(in the rows, 128 means zero)
Rows lie near named flat spaces through zero. A row that begins with a name and a colon came from that space; any other row is followed by the name of its block's space that it lies nearest.
hr-bh: [140 127 128 116 103 161 173 177 168  74 117 105 111 138  82 124 172  67
 150 183 115 133 162 186 170  55]
sz-mh: [144 113 104 109 120 128 139 113 129 158 135 117 137 110 123 166 109 143
 172 126 149 189  95 153 135  70]
jq-sq: [132 125 123 111 146 116 105 140 101 137 136 113 120 139 111 110  99 179
 127 113 101 163  80 124 117 108]
dj-td: [128 103 122 105 149 154 149 115 130 127 132 113 121 139 123 133 118 118
 145 134  58 115 155 114  91 155]
jq-sq: [145 138 126 120 118 130 135 139 147 117 111 123 131 128 114 134 118 110
 146 124 124 133 136 152 109 125]
dj-td: [120 128 127 147 129 113 128 101  82 139 192 146 172 125 136 127 110 144
 131 125 163 138 130 125 129 111]
sz-mh: [123 152 132 141 131 100 105 115 112 161 137 135 126 127 142 132 124 151
 100 116 146 127  99 113 124 149]
dj-td: [138 159 150 137 125 120 100 154 143  88 113 114  86 145 130 106 152 109
  98 141  98  72 144 110 108 156]
hr-bh: [139 119 127 148 123 139 126  73 110 167 154 151 169 102 158 167 107 124
 161 106 188 148 156 137 137 130]
tq-gn: [ 71 106  97 125 110 103 171  99 157 119 164 151 187 110 157 127 141  68
 148 109 138 136 138 105 117 161]
jq-sq: [153 170 123 102 129 104 111 187 155  94  93  90  91 150  83 105 118 121
 131 145  78 140  85 158 100  96]
sz-mh: [154 103 130 137 125 142 135 111 122 162  59 157 107 103 155 175 116 193
 115 127 187  90 125 107 122 146]
sz-mh: [105 132 140 112 143 146 134 164 131 120 146  95  88 164  91  89 170 114
  90 155  47 136 121 133 162 121]
tq-gn: [128 102 109 107 123 142 152 112 141 122 158 106 125 122 131 152 138 100
 169 145  98 149 136 128 121  94]
jq-sq: [138  77 142 144  91 152 143 124 121  70 125 171 167 107 150 118 118 143
 149  85 191  93 188 117 110 141]
tq-gn: [147 113 119  85 116 164 174 111 140 178 162  94 124 135  91 173 125 115
 162 119  67 190 133 175 103 111]
hr-bh: [122 153 131 111 165 117 103 199 132  91  86  89  63 167  86  72 143 145
  87 179  50 113  80 122 148 101]
tq-gn: [129 112 101 130 116  90 136 122 117 130 105 159 158 101 147 147  92 180
 141 116 199 132  82 111 106 106]
hr-bh: [138 132 108 124 135 122 138 129 131 113 127 125 154 121 117 135 103 107
 172 150 142 148 127 154 129  82]
sz-mh: [145 144 143 154 133 116  61 117 106  91 152 139 169 120 148  92  85 120
 165  80 167 144 148 131 121 128]
tq-gn: [128 120 148 155 135 135 100 139 105 100 105 160 152 125 136  89 109 155
 118 101 177 110 149 123 150 144]
dj-td: [130 144 129 128 131 128 125 137 148 122 108 122 122 131 123 124 132 102
 131 134 118 123 135 139 130 137]
jq-sq: [138  86 148 153 122 173 135  44  84 177 185 166 182 104 171 168 104 143
 152  73 175 126 206 117 114 180]
hr-bh: [151 176 158 152 122 125  80 144 141 116 110 117  92 135 132 118 150 106
 105 132 140 102 142 137 145 138]
dj-td: [133  88 133 134 117 146 133 102  99 133 153 149 151 113 146 140 115 165
 141 100 164 134 145 116 125 123]
jq-sq: [139 182 146 156 133  71  46 133 103 156 104 140 110 125 151 112 105 190
  80  90 178 123  63 104 122 156]
dj-td: [153  92 147 118 142 181 159 146  81 110 150 119 114 154  86 121 121 174
 122 161  87 109 166 143 124  93]
tq-gn: [130  91 114 114 125 159 154 104 129 137 151 128 163 114 124 146 113 111
 183 116 133 178 151 154 142  97]
sz-mh: [106 134 100 146 131  82 156  94 113 137 147 165 183 111 157 149 102 124
 132 143 174  93 123  99  88 149]
tq-gn: [126 109 113 128 147 129 129 116 121 123 118 127 119 119 146 140 124 136
 143 158 130 112 124 102 133 109]
tq-gn: [110 124 141 124  93 138 142 125 153 111 171 129 156 131 125 110 151  75
 135  79 112 149 165 145 119 163]
sz-mh: [129 139 134 128 130 123 124 149 121 122 124 124 117 140 111 113 132 141
 108 138 121 125 116 134 135 118]
dj-td: [114 223 135 160 178  85  96 181 124  85 113 116 128 168  92  63 129  67
  91 209 102  81 126 150 157 119]
sz-mh: [161 173 147 138  80  97 104 167 167  93  83 121  71 125 133 139 162 127
  94 131 158  75 113 125 100 132]
tq-gn: [122 107 134 125 141 152 138 132 117 111 134 130 138 138 118 107 123 127
 132 128 104 123 155 128 131 135]
hr-bh: [127  97 121 111 130 166 167 120 142 133 127 118 123 128 119 147 142 106
 149 146  98 133 158 139 136 120]
dj-td: [140 174 133 142 119 113 129 123 121 146 167 122 144 134 112 142 130  98
 128 146 144 139 133 165 131 108]
dj-td: [132  94 120 101 124 172 185 138 123 141 144 121 154 136  78 135 120 129
 157 133 107 184 143 185 148  84]
hr-bh: [146 196 145 150 132 105  87 167 144 100  95 120 115 141 110 100 130  95
 112 147 143 110 127 159 144 122]
jq-sq: [157 194 135 124  89  84 109 179 166  87 124  89  64 143 107 133 169 100
 103 167 112  99  93 142 103  89]
hr-bh: [117 101 126 120 120 150 158 106 139 136 138 137 147 122 136 140 133 107
 141 109 116 127 162 125 116 160]
jq-sq: [119 150 138 132 160 115  92 129  97 157 136 129 142 145 115  93  95 158
 107  98 108 156 102 131 130 156]
tq-gn: [131 128 107 100 136 133 167 141 127 140 150 102 131 142  85 140 121 119
 148 164  85 167 109 164 126  76]
hr-bh: [118 109 122 127  90 103 144 130 114 123 159 146 143 117 134 133 134 170
 114 105 170 137  96 114 115 109]
jq-sq: [170 141 127  94 123 148 141 160 156  88 129  73  75 150  88 140 139  93
 158 172  43 119 143 156  86  85]
sz-mh: [128  75 105 115 154 163 144  85 106 157 144 135 175 109 135 148  85 138
 195 114 138 189 141 141 147  96]
jq-sq: [127 163 137 136 107 106 124 146 140 116 144 121 117 137 119 122 153 104
 105 137 130 116 122 138 126 125]
sz-mh: [143  75 122 106 143 176 142 134 124 142  87 112  81 122 122 152 138 176
 139 156 115 143 117 124 168  79]
hr-bh: [155 139 156 152  98 116  63 108 115 125 155 123  88 113 173 143 149 157
 114  97 170 113 121  94 125 126]
sz-mh: [120  89  98  97 123 153 211 144 152 110 115 121 131 128  98 151 142 106
 154 183  99 126 140 148 127  83]
dj-td: [108 137 103 102 159 121 140 137 163 139  91 107 117 137 117 123 124  93
 137 148  65 139 106 127 121 147]
jq-sq: [107 201 134 137 106  54  97 183 131 115 151 112 104 152 103  86 160 132
  62 138 129 137  48 133 140 107]
dj-td: [129 111 117 114 124 152 161  96 137 152 153 129 168 119 123 154 111  93
 173 109 118 165 161 157 114 135]
hr-bh: [108  74 128 123 126 163 139 112 115 113 173 127 142 124 137 115 145 124
 151 117 120 156 153 118 163 104]
tq-gn: [ 92 175 105 147 153  62 126 140 131 141  99 142 124 131 141 121 136 127
  79 181 146  85  72  94 135 142]
[ 99 166 113 123 148  94 133 137 133 126 159 112 142 149 111 105 129  83
 120 154  80 135 108 131 118 134]
dj-td
[128 190 123 116 122 100 124 163 181 137  95  95  90 142 103 130 157  75
 110 156  94 137  94 158 135 126]
dj-td
[143  97 157 135 127 185 110  92 127 149 126 137 131 118 150 137 127 125
 144  73 131 136 191 130 139 178]
tq-gn
[108 151 126 156 114  83 103 109 143 144 103 161 140 104 177 135 135 127
 101 101 195 101 108  93 128 179]
tq-gn
[ 99 166 119 126 118  89 120 127 164 115 154 117 143 134 137 109 143  57
 128 113  98 132 122 122 105 166]
dj-td
[134 180 149 146 117  90  89 161 121 106 132 125 112 145 117  95 135 136
  86 123 136 108 104 130 120 135]
sz-mh
[138 165 132 118 153 118 118 173 135 121  89  95  61 157  98 117 147 137
  87 188  70  94  97 126 129 115]
dj-td
[148 124 143 143  96 127 104 105 136 132 123 140 115 106 166 155 137 140
 128  92 175 111 140 109 114 150]
dj-td
[153 140 151 124 109 149 105 126 146 155 112 120 116 125 121 137 128 126
 132  76 132 164 137 161 132 151]
sz-mh
[154 125 149 137 123 142 107 114 107 121 142 134 132 128 136 128 109 146
 135  98 134 113 159 125  99 149]
jq-sq
[133 203 144 140 102  70  99 154 131 153 136 122 105 142 114 124 144 143
  66 116 143 125  72 139 111 146]
sz-mh
[135  62  93 104 136 163 186 122 131 115 101 130 134 109 124 164 117 142
 181 174 135 134 137 131 138  63]
sz-mh
[148 149 155 142 127 124  87 143 113  98 130 123 103 141 130 104 128 143
 106 120 119  91 140 114 108 145]
jq-sq
[139 143 148 128 151 174 140 115 134 135 134 125 161 147 103 116 107  66
 151 114  77 126 210 172 111 185]
jq-sq
[132 101 129 124  99 147 145 130 135 104 154 123 124 121 129 136 154 118
 145 131 139 139 144 134 145  89]
hr-bh
[127 126 125 122 173 140 107 101 102 180 129 117 122 134 131 134 102 152
 130 127  93 152 114 119 134 144]
jq-sq
[109   4  84  91 170 188 179  93 109 138  99 139 148 102 145 150  94 181
 194 139 114 163 131  94 152  88]
jq-sq
[104 129 110 115 153 114 129 129 120 160 136 110 111 136 121 127 135 143
 114 154  99 158  76 117 155 104]
jq-sq
[140 119 143 140 106 128 100  99 118 139 153 132 113 113 164 149 139 148
 125  97 156 121 133 100 119 141]
hr-bh
[ 68 104 108 133 160 131 162 108 133 117 144 145 168 131 146 104 139  76
 130 152 101 106 159  96 146 166]
tq-gn
[144 128 152 127 129 153 110 135 126 160  95 125  96 133 120 131 134 163
 101 105 126 136 125 138 146 150]
sz-mh
[106 137 114 114 168 103 138 161 101 157  97 127 114 152  94 104 110 192
  78 157  95 131  59 118 134 125]
hr-bh
[100 172 125 139 127  80 139 130 118 149 159 138 148 143 120 118 133 119
  82 136 123 113 102 123 107 161]
sz-mh
[178 145 167 150 117 137   8 109 124 119 125 117 110 108 167 113 103 143
 165  40 173 171 135 131 142 131]
sz-mh

Rows lie near named flat spaces through zero. A row that begins with a name and a colon came from that space; any other row is followed by the name of its block's space that it lies nearest.
ggtl: [127 141 132 136 139 129 113  84 163 125 118 140  70 118 109 164 129  97
 142 113  71 129 120 116 122 121]
qqgj: [150 130 157 132 113 114 149 199 120 124 140 109 166 137 134  99 147 159
 124 126 162 120 139 164 142 130]
fdqp: [105 137 154 137 151 149 124  97 142 136 121 116 122 115 127 151 125 115
 108  93 145 104 128 137 121 118]
ggtl: [159 155 111 142  92 102 128 164 174 128 200 137 101 132 102 145 167 120
 167 103 167 134 132 183 146 188]
hfgq: [144 122 136 140 146 111 138 154 115 137 152 114 154 122 126 107 123 102
 112 138 128 107 128 152 101 112]
hfgq: [119 134 141 122 129 129 124 136 122 125 132 126 145 115 135 111 124 149
 122 122 154 134 131 124 141 135]
hfgq: [111  94 122 129 117 165 144 105 123 180 165 140 173  95 103 159  40 132
 154  99 163 130  92 106 138 174]
hfgq: [154 131 131 120 140 124 112 127 136 126 103 144 111 150 119 129 134 122
 123 138  84 118 139 112 131 147]
ggtl: [119 103 100 154  91 137 140 123 118 155 167 115 160 135 125 133 128 125
 133 118 182 125 118 161 115 145]
ggtl: [118 142 150 125 140 138 123 110 150 116 105 130 113 118 127 154 118 108
 139 119  82 122 114 113 123 121]
fdqp: [128 144 124 121 103 127 147 152 147 100 111 124  92 146 134 154 164 148
 153 126 130 142 134 143 150 114]
qqgj: [141 155 131 115 126 103 142 177 142 112 169 131 109 109 122 120 142 148
 147 119 170 146 138 151 157 136]
hfgq: [176 136 122 129 168  97 127 144 146 139 162 144  95 121  95 134 116  72
 131 137  80 107 131 140 106 134]
fdqp: [157  91  89 131 100 151 118 132 106 163 110 140 174 201 122 129 136 138
 111 142 151  98 142 133 126 203]
fdqp: [123 120 137 128 126 121 110 127 105 127 123 127 168 119 143  83 118 139
 115 147 118 138 125 108 121 131]
fdqp: [103 140 123 126  62 135 129 153 131  95 115 117 153 149 160 121 174 178
 154 131 166 158 125 140 154 147]
hfgq: [115 123 106 130 105 143 141 124 136 137 149 128 133 131 124 159 122 126
 150 115 162 130 115 141 132 150]
ggtl: [157 153 147 128 117 110 149 206 160 135 211 130 169 103 107 138 110 110
 169 103 169 113 109 176 139 195]
qqgj: [ 94 117 118 113 144 144 129  97 104 132 120 130 139 103 140 125  91 137
 120 133 145 142 119  93 128 109]
qqgj: [147 100  96 130 102 120 136 151 103 157 171 137 162 133 117 103 109 151
 135 139 176 142 130 133 139 164]
qqgj: [144 180 184 111 154 114 110 153 170  88  95 135  91 125 129 132 160 130
 130 113  78 118 143 125 150 134]
fdqp: [176 183 165 119 180  97 112 153 195 122 169 153  71 102  85 155 127  76
 145  96  83 101 134 146 137 172]
hfgq: [113 118 174 130 174 148 130  80 132 154 107 130  97  82 106 143  72 134
 111  94 100 126 123  91 137  83]
hfgq: [135 133  92 122  91 139 119 122 145 110  94 141 104 186 134 161 174 132
 147 140 112 129 135 129 137 165]
ggtl: [145 125 153 126 154 126 144 147 129 143 135 128 126 111 111 131  99 126
 124 116 121 116 129 129 133 117]
ggtl: [144 130 130 128 132 124 134 150 141 136 158 135 158 119 115 143  96  86
 153 132 101 111 102 134 110 163]
ggtl: [132 157 137 128 127 125 116 118 174 111 132 141  97 121 116 166 133  90
 161 116  74 124 110 128 124 153]
hfgq: [104 129  59 144  78 119 162 134 140 121 203 116 118 120 131 169 146  94
 179 131 186 150 100 179 108 124]
fdqp: [128 147 142 123 112 129 111 140 143 113 121 132 141 137 136 123 148 143
 135 121 133 128 131 130 144 166]
qqgj: [151 145  83 159  83  86 127 138 155 106 163 119  56 162 123 129 227 117
 141 135 143 146 153 193 120 110]
qqgj: [116 106 119 143 119 140 114  92 108 132  90 119 139 153 142 117 142 125
 104 143 105 122 131 117 105 108]
fdqp: [119 131 143 124 170 131 127  98 132 135 125 131 102  97 117 139  97 108
 117 117 105 122 124 109 120  97]
qqgj: [132 142 186 123 138 123 141 177 127 116 120 112 157 108 136 104 122 159
 121 115 136 124 131 135 147 112]
qqgj: [112 124 151 151 126 127 131 104 135 131 128 112 114 102 126 128 125 122
 127 114 107 136 118 132 116  81]
hfgq: [127 143 131 125 125 125 136 161 131 124 157 119 152 128 135 123 143 135
 125 115 188 117 135 160 136 151]
fdqp: [116 100 123 130 152 139 124  93  96 151 116 127 145 116 129 112  90 121
 101 139 119 124 124  99 109 103]
ggtl: [ 86 136 110 115 100 136 108 116 103  93  97 120 158 144 176  98 165 161
 117 151 162 151 134 113 133 127]
qqgj: [175 156 147 131 128 110 102 141 177 122 128 151  90 146 100 142 154 109
 146 117  68 115 137 135 139 180]
ggtl: [122 120  94 140  87 127 128 138 120 132 160 122 166 145 138 121 146 127
 140 136 173 132 120 154 119 163]
fdqp: [139  94 122 131 167 157 117  85 106 173  97 135 140 155 112 139  96 108
  82 124 119  84 140 109 108 141]
[175 138 108 103 139 123  96 112 161 131 109 182  74 153  93 154 117 114
 154 139  49 131 134  82 151 200]
hfgq
[139  98 100 157  87 113 119 117 107 145 141 122 132 147 127  92 155 147
 119 144 140 148 139 142 120 120]
qqgj
[153 113  63 132  96 107 135 140 125 153 202 148 115 131 103 125 126 131
 156 136 181 154 131 147 139 172]
qqgj
[105 116  69 112 142 148 125  73 123 144 142 151 110 122 120 168  89  94
 141 135 137 132 111  98 116 148]
qqgj
[126 130 132 135 138 120 130 118 129 119 116 120 103 125 130 128 141 117
 120 133 104 129 132 130 116  88]
hfgq
[143 105  90 149 118 131 139  94 157 182 206 152 107  97  73 181  65  75
 176 104 118 131  92 133 114 171]
qqgj
[139 124 129 132 151 108 122 107 128 126 124 136  91 108 117 119 114 104
 128 146  63 141 124 105 111  86]
hfgq
[174  81  79 121 131 127 139 138  92 158 108 146 129 180 111 123 113 124
 115 171 100 117 143 112 117 137]
fdqp
[ 90  92 134 129 127 149 150 136  65 152 136  99 209 108 155  83  94 176
  90 127 224 131 129 128 129  97]
ggtl
[114 105 180 128 158 152 129 115 104 165 122 122 179  86 121 105  57 155
 101 102 144 118 119  97 138 122]
hfgq
[157 141 124 123 155 107 131 150 145 140 179 143 117 109 102 134 109  96
 138 121 132 116 127 143 126 157]
hfgq
[147 116  95 132 124 131 157 162 140 177 234 139 176 105  92 164  67  85
 165 105 196 105  98 167 119 208]
hfgq
[128 140 132 133 160 115 113  93 154 147 185 147 103  69  97 140  79  82
 146 108 106 133 106 115 116 142]
ggtl
[118 144 124 121 118 124 115 124 133 107 119 130 119 133 141 122 153 138
 131 132 132 140 133 124 136 134]
ggtl
[150 120 113 150 101 114 101 110 132 130 114 132 108 164 124 110 173 128
 119 142  95 132 144 135 119 137]
qqgj
[142 106 108 137 125 136 123 123 115 157 142 132 157 148 119 125 117 116
 115 130 146 108 130 136 115 162]
fdqp
[159 136 108 115 149 110 132 136 149 137 167 156  89 111  95 150  99  98
 157 130 102 133 122 120 133 152]
fdqp
[ 86 150 149 133  73 133 117 142 132  93 123 108 170 123 168 104 168 172
 143 119 171 155 119 140 146 140]
fdqp
[207 148 137 117 112  89 157 254 146 122 167 133 127 166 106 114 172 157
 145 129 166 113 161 189 167 179]
ggtl
[110 148 171 117 164 145 129 114 148 118 103 127 121 100 127 156  99 109
 130 108  90 112 113 108 126 112]
qqgj

Each name stands for a flat space through zero: a line, a plane or more. A row that begins with a name and a colon came from that space; any other row is followed by the name of the space it lies nearest, among the names in its block.
jj-ld: [140 115 133 140  96 163 134 148 143  90 126 160 127 127 138 124  93 103
 153 126 152 135 167 145 130 101]
mq-tz: [138 132 137 129 157  96 106 164 134 133 104 131 133 120 143 122 120 132
 127 166 111 146 144 141 141  84]
mq-tz: [ 92 156 152 119 135 195 135 114 102 151 112 103 135 128 110 132 132  79
 130 113 147 176 122 125 115 108]
jj-ld: [140 108 149 125  76 201 138  63 162 100 182 175 155  92 129 132 158 150
 107 114 136 101 124 118 206 166]
mq-tz: [163 125 164 133 158 136  99 121 108 115 110 136 145 131 159 129 144 126
 125 169 112 147 124 108 156 112]
fh-rm: [171 126 131 121  90 100 121  86 165  80 188 242 114 201 150 109 140 144
 142 148  77  62 197  92 147 165]
fh-rm: [187 109 137 145 153  80  89  51 133 123 166 113 109 141 101 154 181 147
  89 125 119 120 124 126 156 204]
fh-rm: [123 150 175 153 144 168  88  86 109 134 155 140 162  93 104 146 141 134
 134 174 164 153 127 123 202 122]
jr-gf: [104 133 114 128 163 105 131 145  81 169 103  78 107 154 122 142 116 117
 148 117 138 153  93 120  67 134]
fh-rm: [125 119 115 146 126 119 129 159 132 116 104  99 132 117 118 117 119 109
 124 119 152 142 131 152 113 109]
jr-gf: [115 158 133 150 112 135 137 131  79 140 150  89 135  81 122 161  99 134
 135 124 157 124 112 119 104 132]
fh-rm: [173  93 112 157 132  73  98  82 159 106 156 116 107 148  87 133 166 132
  99 110 144 119 142 153 144 189]
mq-tz: [120  92 108 136 109 130 138 116 140 129 144 121 128 133 121 124 145 135
 122 101 145 122 104 133 129 159]
jr-gf: [154 119 161 120 142 170 114 107 135 129 120 122 124 101 132 151 135 112
 112 129 128 170 135 145 159 115]
mq-tz: [155 165 156 112 178 121 109 153 114 132  74 101 117 112 137 139 112 104
 117 154 102 165 151 140 118  78]
mq-tz: [130 108 122 135 125 141 128 104 147 140 139  87 125  74  94 152 139 142
 100  99 160 141 103 163 158 153]
jr-gf: [127 159  81 127 224  19  93 162 142 118  43 103 107 187  66  83 121 149
 155 161 135  95 124 147 118 133]
fh-rm: [130 137 129 146 136 125 122 164 104 114 102 121 125 139 133 126  92 106
 159 143 151 143 143 132 100  98]
jr-gf: [ 63  96 111 103 111 157 157 130 136 192 143 121 119 153 129 125 150 109
 125  86 122 167  98 132  98 128]
fh-rm: [122 133 141 126 125 130 116 160 146 110 120 190 153 146 155  95 120 129
 150 176 111 123 160 119 158  78]
jr-gf: [194  79 155 113 129 174 125  69 129 105 140 151 111 136 168 158 149 141
 121 115 110 130 107 107 158 177]
jr-gf: [125 118  84 119 131  82 149 137 119 132 125 128  95 171 127 128 106 154
 158 105 123  84 109 114  77 171]
fh-rm: [ 69 160 138 117 115 195 148 139 129 141 111 114 167  82 111 110 128 114
 122 124 150 142 109 133 154  90]
mq-tz: [134 153 127 108 137 111 142 147 115 141 111 101 118 109 144 139 118 131
 111 122  94 123 125 123  97 115]
mq-tz: [133 191 123 168 107  85 128 167  89  91 138 118 143  94 121 132  72 139
 150 158 151  80 162 118  98 108]
fh-rm: [156  99 140 138 120 104 118 178 136 107 115 147 155 121 192 106 137 129
 111 164  93 136 140 123 136  78]
mq-tz: [ 89 149 125 124 134 133 141 171 104 149  95  99 132 144 133 112 117  85
 134 122 127 161 130 128  75  84]
jj-ld: [ 98 149 126 104 147 161 141 138 127 132  85 125 136 141 121 105 126 116
 140 125 127 130 112 121 127 111]
jr-gf: [129 100 134 133 124 133 130 136 110 136 127 120 143 138 164 122 150 122
 118 129 116 144 101 109 117 124]
fh-rm: [130 124 105 136 156  99 115 108 138 121 108 107 103 176  76 115 141 109
 134 107 153 129 131 145 110 164]
jj-ld: [128  96 123 154  68 124 134 135 149 106 180 169 153 121 152 114 137 138
 122 133 132 107 146 124 146 126]
jr-gf: [182 102 135 132 124 105 105 118 179  81 132 170 138 127 141 108 153 146
 103 151 104 105 158 139 185 130]
jj-ld: [173 133 162 157 123 137 102 118 104  97 150 153 138 105 150 154 106 138
 145 168 142 127 150 116 157 122]
jr-gf: [ 95 153 127 130 115 159 148 135 105 146 132  97 138  80 115 146 103 133
 134 115 155 129 106 131 120 121]
fh-rm: [148 129 107 138 150  79 120 159 129 106  90 110 106 161 117 114 111 110
 138 127 132 126 149 143  88 122]
fh-rm: [183 108 145 163 176  67  66 110 134 111 123 118 132 138 115 128 164 134
 107 171 132 148 139 142 170 137]
jj-ld: [124  66 122 113  90 176 149 109 144 112 148 208 122 217 173 101 144 112
 164 110 115 123 127  93 120 152]
jj-ld: [193 108 162 134 161 100  73  85 157 109 146 177 121 149 134 136 160 142
 115 175 102 138 164 131 194 140]
jr-gf: [ 43 164 113 134  94 148 160 166 107 166 141 102 156  95 111 118 109 117
 135 115 154 132 114 129  98  93]
jj-ld: [135 121 146 145  92 167 133 116 113 102 157 156 155 111 153 130 125 136
 138 139 142 111 124 104 151 132]
mq-tz: [152 144 139 122 146  92 110 148 141 131 124 141 116 114 136 139 111 137
 123 157 101 134 166 144 137  97]
jj-ld: [196  97 147 154 163  80  78 139 134  97 105 135 109 173 144 125 138  92
 124 160 119 171 175 146 123 108]
jj-ld: [ 57 127  90 104 107 144 189 156  87 187 122  73 112 139 137 135 114 116
 138  65 128 134  70 111  33 140]
mq-tz: [153 162 154 117 157 110 106 154 122 123 100 149 108 158 145 129 105  91
 139 162  93 158 191 131 104  75]
jj-ld: [170  86 119 138 165  62  98 114 131 128 115 108 102 196 130 119 175 108
 104 123 105 151 129 130  99 159]
jr-gf: [132 146 139 128 138 136 121 111 118 141 136 117 107 121 106 156 113 116
 134 122 140 147 144 139 120 132]
jj-ld: [160 113 126 150 171  30  85 169 112 136 117 143 107 190 154 124 120 124
 149 180 101 149 162 126  93 102]
mq-tz: [154  95 135 133 154 107  94 137 156 107 111 180 126 181 142 103 137 124
 150 168 120 142 155 133 159 110]
[155  93 139 107 159 174 117  37 141 132 136 129 116 128 105 152 170 164
 121 108 140 122  70 119 195 209]
jr-gf
[155  81 150 139 102 157 127  98 123 123 163 132 153 103 171 141 167 142
  97 125 119 135  95 108 160 150]
jr-gf
[ 62  68 102 115  48 136 170 126 159 165 205 189 164 163 178  87 187 151
 109 106  87 100  96  90 130 145]
jj-ld
[186 184 146 159 172  68  83 144 104  74  91 119 123 140 111 123 102 110
 137 179 131 117 185 130 118 105]
fh-rm
[149 149 132 135 165  65 100 200 121 104  79 159 131 169 162  96  97 117
 158 194  98 129 175 123 108  60]
mq-tz
[ 95 139 140 128 151 164 130 158  90 151  94 108 139 122 137 132 102 111
 160 143 152 165 104 123 114  89]
fh-rm
[149 154 136 154 172  87  89 159 125 101  84 110 137 125 106 112 117 114
 132 171 145 141 156 149 140  90]
fh-rm
[196  81 152 144 111 139  97  76 179  83 160 166 123 131 126 133 165 119
  96 128 127 139 169 150 189 154]
jj-ld
[120 132 126 133 181 113 101 122 132 129  79  94 137 156  90  98 165 105
 115 136 142 153 112 139 140 127]
fh-rm
[178 105 142 148 134 110  93 117 158  84 128 162 129 149 129 115 143 118
 122 154 128 133 169 142 165 125]
jj-ld
[150 140 121 114 158  67 112 194 147  96  77 188 124 190 168  80 105 127
 158 185  76 107 179 118 114  70]
fh-rm
[ 96 153 123 119 124 157 139 104 129 136 137 131 131 121  94 128 123 136
 141 117 149 111 117 124 142 146]
jr-gf
[137 106 148 112  87 192 143  63 156 136 184 143 129  81 126 159 155 142
  93  94 125 130 119 133 179 165]
jj-ld
[109 132 116 124  93 152 144 147 162 106 139 181 132 123 122 113  93 135
 159 131 144 103 161 142 149 108]
jj-ld
[ 73 114 121 118 126 150 139 153 146 155 109 119 162 123 130  92 159 119
 112 125 127 151  98 134 143  94]
jr-gf
[120  73 130 109 104 151 133  64 150 146 180 192 117 221 148 111 193 115
 125 104  94 133 123  92 131 182]
jr-gf
[126 132 109 122  98 120 143 123 171 106 139 138 131 122 108 105 143 128
 101 105 119  96 150 142 137 138]
fh-rm
[169 104 130 116 135 121 124 101 150 129 132 113 100 116 125 153 142 132
  99 104 113 138 131 148 135 155]
mq-tz
